[[ 43 -55   3  47   8 -67  25 -39]
 [-17 -71 -68  60 -50   2  57  28]
 [ 46  80  -6 -64  82 -32  89 -10]
 [-24  67   8  64  -4  20 -86 -24]
 [-20 -66   7  34  77  16 -58 -71]
 [ 16  43 -30 -29 -40  66  56  13]
 [-53 -45 -11  86  82  44  10  73]
 [ 84 -42   3  16 -66  68  36 -80]]
->
[[ 46  80  -6 -64  82 -32  89 -10]
 [-24  67   8  64  -4  20 -86 -24]
 [ 16  43 -30 -29 -40  66  56  13]
 [ 84 -42   3  16 -66  68  36 -80]
 [-53 -45 -11  86  82  44  10  73]
 [ 43 -55   3  47   8 -67  25 -39]
 [-20 -66   7  34  77  16 -58 -71]
 [-17 -71 -68  60 -50   2  57  28]]

[[ 45 -11  10 -16 -16   8   3   3 -43  13  91 -10]
 [  4  34  10   1 -16 -10  20  10   9 -19   3 -29]
 [ 62  10  32 -21  36 -25  -5  51 -37  -4  -9  14]
 [-66   2  41   3  18  11 -19  -5  30 -13  21 -17]
 [ 35  -5 -34 -66  12 -10  11 -46  58  13 -60  17]]
->
[[  4  34  10   1 -16 -10  20  10   9 -19   3 -29]
 [ 62  10  32 -21  36 -25  -5  51 -37  -4  -9  14]
 [-66   2  41   3  18  11 -19  -5  30 -13  21 -17]
 [ 35  -5 -34 -66  12 -10  11 -46  58  13 -60  17]
 [ 45 -11  10 -16 -16   8   3   3 -43  13  91 -10]]

[[ 78  74 -37   8 -10 -13  -5]
 [ 78  73 -35   8  -8 -13  37]
 [-41  -3 -62   8 -29 -21 -29]
 [-27   6 -82   8 -28 -42 -18]
 [-27   1 -64   8 -33 -13  -5]]
->
[[ 78  74 -37   8 -10 -13  -5]
 [ 78  73 -35   8  -8 -13  37]
 [-27   6 -82   8 -28 -42 -18]
 [-27   1 -64   8 -33 -13  -5]
 [-41  -3 -62   8 -29 -21 -29]]

[[ 89  -1  13 -20]
 [-57  32 -44 -53]
 [ -4   5 -27 -57]
 [-78 -51  49  57]
 [-49 -77   7  81]
 [  2  28 -18 -58]
 [-58 -15 -28 -42]]
->
[[-57  32 -44 -53]
 [  2  28 -18 -58]
 [ -4   5 -27 -57]
 [ 89  -1  13 -20]
 [-58 -15 -28 -42]
 [-78 -51  49  57]
 [-49 -77   7  81]]

[[ -27  -10  -18   40]
 [ -27   -7   45    5]
 [ -27  -64   34 -109]]
->
[[ -27   -7   45    5]
 [ -27  -10  -18   40]
 [ -27  -64   34 -109]]

[[-40  40   0  11 -47  67]
 [  1  49 -49 -97 -63 -68]
 [ 49 -21  -4 103  60  57]]
->
[[  1  49 -49 -97 -63 -68]
 [-40  40   0  11 -47  67]
 [ 49 -21  -4 103  60  57]]

[[ 75 -54 -51 -47 -80 -39 -49  64 -37 -47 -25  62 -57   5]
 [ 85 -70 -62 -70 -85 -70 -60  84 -57 -67 -47  77 -79  -1]
 [ 29 -35 -31 -27 -31 -28 -30  37 -11 -17  -5  37 -49  -1]
 [ 67 -37 -46 -49 -53 -44 -37  40 -23 -36 -11  54 -42   8]
 [ 74 -34 -43 -52 -82 -41 -36  80 -36 -38 -29  65 -58   0]
 [ 85 -44 -53 -74 -80 -63 -53  82 -38 -37 -41  78 -72   2]]
->
[[ 74 -34 -43 -52 -82 -41 -36  80 -36 -38 -29  65 -58   0]
 [ 29 -35 -31 -27 -31 -28 -30  37 -11 -17  -5  37 -49  -1]
 [ 67 -37 -46 -49 -53 -44 -37  40 -23 -36 -11  54 -42   8]
 [ 85 -44 -53 -74 -80 -63 -53  82 -38 -37 -41  78 -72   2]
 [ 75 -54 -51 -47 -80 -39 -49  64 -37 -47 -25  62 -57   5]
 [ 85 -70 -62 -70 -85 -70 -60  84 -57 -67 -47  77 -79  -1]]
---
[[  46   32   19   19   21   18   64   73]
 [  45   29   15   17   24   18   68   69]
 [ -69   36  -31   -9   18   -9  -94 -108]
 [  38   43   14   19   29   19   55   59]]
->
[[  32   19   19   21   18   64   73   46]
 [  29   15   17   24   18   68   69   45]
 [  36  -31   -9   18   -9  -94 -108  -69]
 [  43   14   19   29   19   55   59   38]]

[[ 11  69 -24  23]
 [ 55  48  26  51]
 [ 27 -55  89   1]
 [ 29 -10  -7 -66]
 [ 24 -11 -52  82]
 [-61  82  56 -37]
 [-83  41 -88  24]
 [ 14 -32   1 -26]
 [-70 -47 -48 -72]
 [  7   0  37  48]
 [ 73  45  43 -89]]
->
[[ 69 -24  23  11]
 [ 48  26  51  55]
 [-55  89   1  27]
 [-10  -7 -66  29]
 [-11 -52  82  24]
 [ 82  56 -37 -61]
 [ 41 -88  24 -83]
 [-32   1 -26  14]
 [-47 -48 -72 -70]
 [  0  37  48   7]
 [ 45  43 -89  73]]

[[  29   30   25   40   35   33   53   49   40   63   56   29   -1   45
    46]
 [  52   38   51   57   35   43  -92   30   40   30 -100   50   -1   33
    39]]
->
[[  30   25   40   35   33   53   49   40   63   56   29   -1   45   46
    29]
 [  38   51   57   35   43  -92   30   40   30 -100   50   -1   33   39
    52]]

[[ 40 -15 -26  39  -9 -38 -41  43 -19  23 -22  14]
 [-20   5   5  -5  -2  17  18 -20   1  -7  14  -9]
 [-75   9  38 -55   7  63  68 -72  18 -32  45 -32]
 [-81 -28  -3  -7 -16  52  61 -64 -27 -16  57 -49]
 [ 44  -1 -21  30  -1 -37 -41  42  -8  20 -28  21]
 [ 40  27  22 -26  17 -18 -25  24  33  -6 -33  32]]
->
[[-15 -26  39  -9 -38 -41  43 -19  23 -22  14  40]
 [  5   5  -5  -2  17  18 -20   1  -7  14  -9 -20]
 [  9  38 -55   7  63  68 -72  18 -32  45 -32 -75]
 [-28  -3  -7 -16  52  61 -64 -27 -16  57 -49 -81]
 [ -1 -21  30  -1 -37 -41  42  -8  20 -28  21  44]
 [ 27  22 -26  17 -18 -25  24  33  -6 -33  32  40]]

[[   9  -16   16   -6    0   39   58   -5]
 [  35   23   49   68    6   45   -4   22]
 [  82  -91   31   85  -58 -100   10  -47]
 [ -65   45   71  -78    6   16   86   93]
 [ -18   40  -31   47   41   92  -15   24]
 [  35  -15  -55   36   26   51   78  -29]
 [ -11   74  -51   29   27   49  -41   83]
 [ -48   -5  -54  -12   32  -23   12   17]]
->
[[ -16   16   -6    0   39   58   -5    9]
 [  23   49   68    6   45   -4   22   35]
 [ -91   31   85  -58 -100   10  -47   82]
 [  45   71  -78    6   16   86   93  -65]
 [  40  -31   47   41   92  -15   24  -18]
 [ -15  -55   36   26   51   78  -29   35]
 [  74  -51   29   27   49  -41   83  -11]
 [  -5  -54  -12   32  -23   12   17  -48]]

[[ 93 -49 -49 -57 -74 -49 -48  91 -40 -46 -31  88 -59   1 -44 -47]
 [-37  36  37  40  52  37  36 -36  35  36  30 -34  42  -1  34  36]
 [-18  23  25  26  34  26  24 -17  23  23  19 -16  29   0  23  23]
 [ 52 -23 -21 -26 -34 -21 -21  51 -18 -21 -13  50 -26   0 -19 -21]
 [-48  43  44  48  64  46  44 -47  40  42  33 -45  52  -1  41  43]]
->
[[-49 -49 -57 -74 -49 -48  91 -40 -46 -31  88 -59   1 -44 -47  93]
 [ 36  37  40  52  37  36 -36  35  36  30 -34  42  -1  34  36 -37]
 [ 23  25  26  34  26  24 -17  23  23  19 -16  29   0  23  23 -18]
 [-23 -21 -26 -34 -21 -21  51 -18 -21 -13  50 -26   0 -19 -21  52]
 [ 43  44  48  64  46  44 -47  40  42  33 -45  52  -1  41  43 -48]]
